Here is a tiny trained network, its code and every weight. The questions are about switching its units off for an input and a class, where a switched-off unit gives its printed mean instead of its output.

import numpy as np


def w(rows, s, z=0):
    codes = np.array(rows[::2]) - 128.0
    scale = np.full(codes.shape[1], s)
    scale[-1] = z or s
    return codes * scale


def f(y):
    return y / 2 * (1 + np.tanh(0.7978845608 * (y + 0.044715 * y**3)))


def log_softmax(a):
    a = a - a.max(-1, keepdims=True)
    return a - np.log(np.exp(a).sum(-1, keepdims=True))


def net(x, mask):
    res = np.array(x, float).reshape(1, 6) / 4 @ E
    y = f(res @ A[0][:, :-1].T + A[0][:, -1])
    res = res + np.where(mask, y, B[0][:, -1]) @ B[0][:, :-1]
    return log_softmax(res[-1] @ U[:, :-1].T + U[:, -1])


A, B = {}, {}
E = w([
[154,78,150],'x0',
[243,126,61],'x1',
[130,128,128],'x2',
[79,9,1],'x3',
[131,126,129],'x4',
[116,149,120],'x5',
],0.0064)
A[0] = w([
[112,98,92,138],'N1',
[141,153,166,65],'N2',
[49,119,164,105],'N3',
[186,191,148,95],'N4',
[73,114,163,60],'N5',
[144,163,159,76],'N6',
[96,115,129,56],'N7',
[190,176,173,74],'N8',
[27,63,210,125],'N9',
[98,164,133,104],'N10',
[169,143,240,80],'N11',
[248,110,85,107],'N12',
[168,147,76,77],'N13',
[151,160,160,88],'N14',
[127,109,73,57],'N15',
[137,147,124,109],'N16',
[159,220,56,159],'N17',
[72,16,113,117],'N18',
[146,187,144,65],'N19',
[120,137,107,247],'N20',
[175,149,75,54],'N21',
[68,175,185,143],'N22',
[109,157,112,255],'N23',
[22,163,150,111],'N24',
[137,62,47,121],'N25',
[185,195,149,134],'N26',
[114,96,100,114],'N27',
[92,114,76,61],'N28',
[41,97,182,86],'N29',
[207,172,60,103],'N30',
],0.013,0.0077)
B[0] = w([
[81,176,155,179],'N1',
[114,166,42,139],'N2',
[174,123,99,179],'N3',
[103,144,117,182],'N4',
[177,147,27,137],'N5',
[71,160,58,145],'N6',
[132,139,28,114],'N7',
[96,142,108,182],'N8',
[193,104,100,234],'N9',
[138,96,83,137],'N10',
[59,149,96,218],'N11',
[172,112,124,204],'N12',
[150,144,97,138],'N13',
[74,146,87,150],'N14',
[116,150,96,145],'N15',
[129,113,102,122],'N16',
[161,83,129,190],'N17',
[107,171,132,241],'N18',
[97,138,83,149],'N19',
[105,114,214,241],'N20',
[145,142,21,135],'N21',
[120,102,128,226],'N22',
[143,85,254,254],'N23',
[187,112,104,206],'N24',
[76,149,139,243],'N25',
[83,107,110,206],'N26',
[79,206,129,158],'N27',
[77,153,68,150],'N28',
[207,168,64,185],'N29',
[201,137,115,182],'N30',
],0.0092,0.0068)
U = w([
[79,246,98,2],'0',
[219,144,83,19],'1',
[153,186,202,214],'2',
[139,136,185,220],'3',
[143,157,193,180],'4',
[123,95,164,170],'5',
],0.013,0.0037)

Each question gives the input, the list of numbers given to net, and the class t.
The units are the neurons (one row each of A and B). Each row of codes is followed by its name. A weight is (code - 128) times the scale printed after its matrix; where a second scale follows, it is the last column's (A, B and U).
mask holds one flag per neuron, in row order. A switched-off neuron (its flag False) gives its mean, the last column of its row in B, instead of its output. The means were averaged over made-up inputs and are rounded, as every weight is.
A unit's drop is (log p(t) with every unit on - log p(t) with that unit switched off) / (log p(t) with every unit on - log p(t) with every unit switched off).
The circuit of an input: a set's keep is (log p(t) with only the set's units on - log p(t) with every unit switched off) / (log p(t) with every unit on - log p(t) with every unit switched off). Starting from the 12 units with the biggest drops (on a tie, the unit counted first), units are removed one at a time, each time the one whose removal leaves the highest keep (on an exact tie, the one counted first), for as long as the keep stays at least 0.8.
units of the circuit, in order: the units of the circuit, biggest drop first
k most important neurons: the k neurons with the biggest drops, biggest first
drop when u is switched off: that unit's drop, to one decimal
input [-5,-8,-3,-8,2,-1], class 0: units of the circuit, in order : (N11)
input [4,8,0,-4,-2,2], class 1: units of the circuit, in order : (N30 N12)
input [7,7,0,-5,-4,-4], class 1: units of the circuit, in order : (N12 N30)
input [0,8,0,-7,7,-2], class 1: 4 most important neurons : (N30 N12 N17 N25)
input [4,1,-4,-5,3,-2], class 0: units of the circuit, in order : (N11 N23)
input [-5,-1,-1,6,-4,-5], class 0: units of the circuit, in order : (N18 N27)
input [-5,2,-2,-6,6,5], class 0: units of the circuit, in order : (N6 N11)
input [-3,-5,-5,-6,4,3], class 0: 3 most important neurons : (N11 N6 N2)
input [6,3,-5,-8,2,-2], class 0: drop when N11 is switched off : 0.1
input [3,-7,0,-6,0,2], class 1: drop when N9 is switched off : 0.2
input [-8,-8,6,-3,-5,0], class 1: drop when N24 is switched off : 0.1
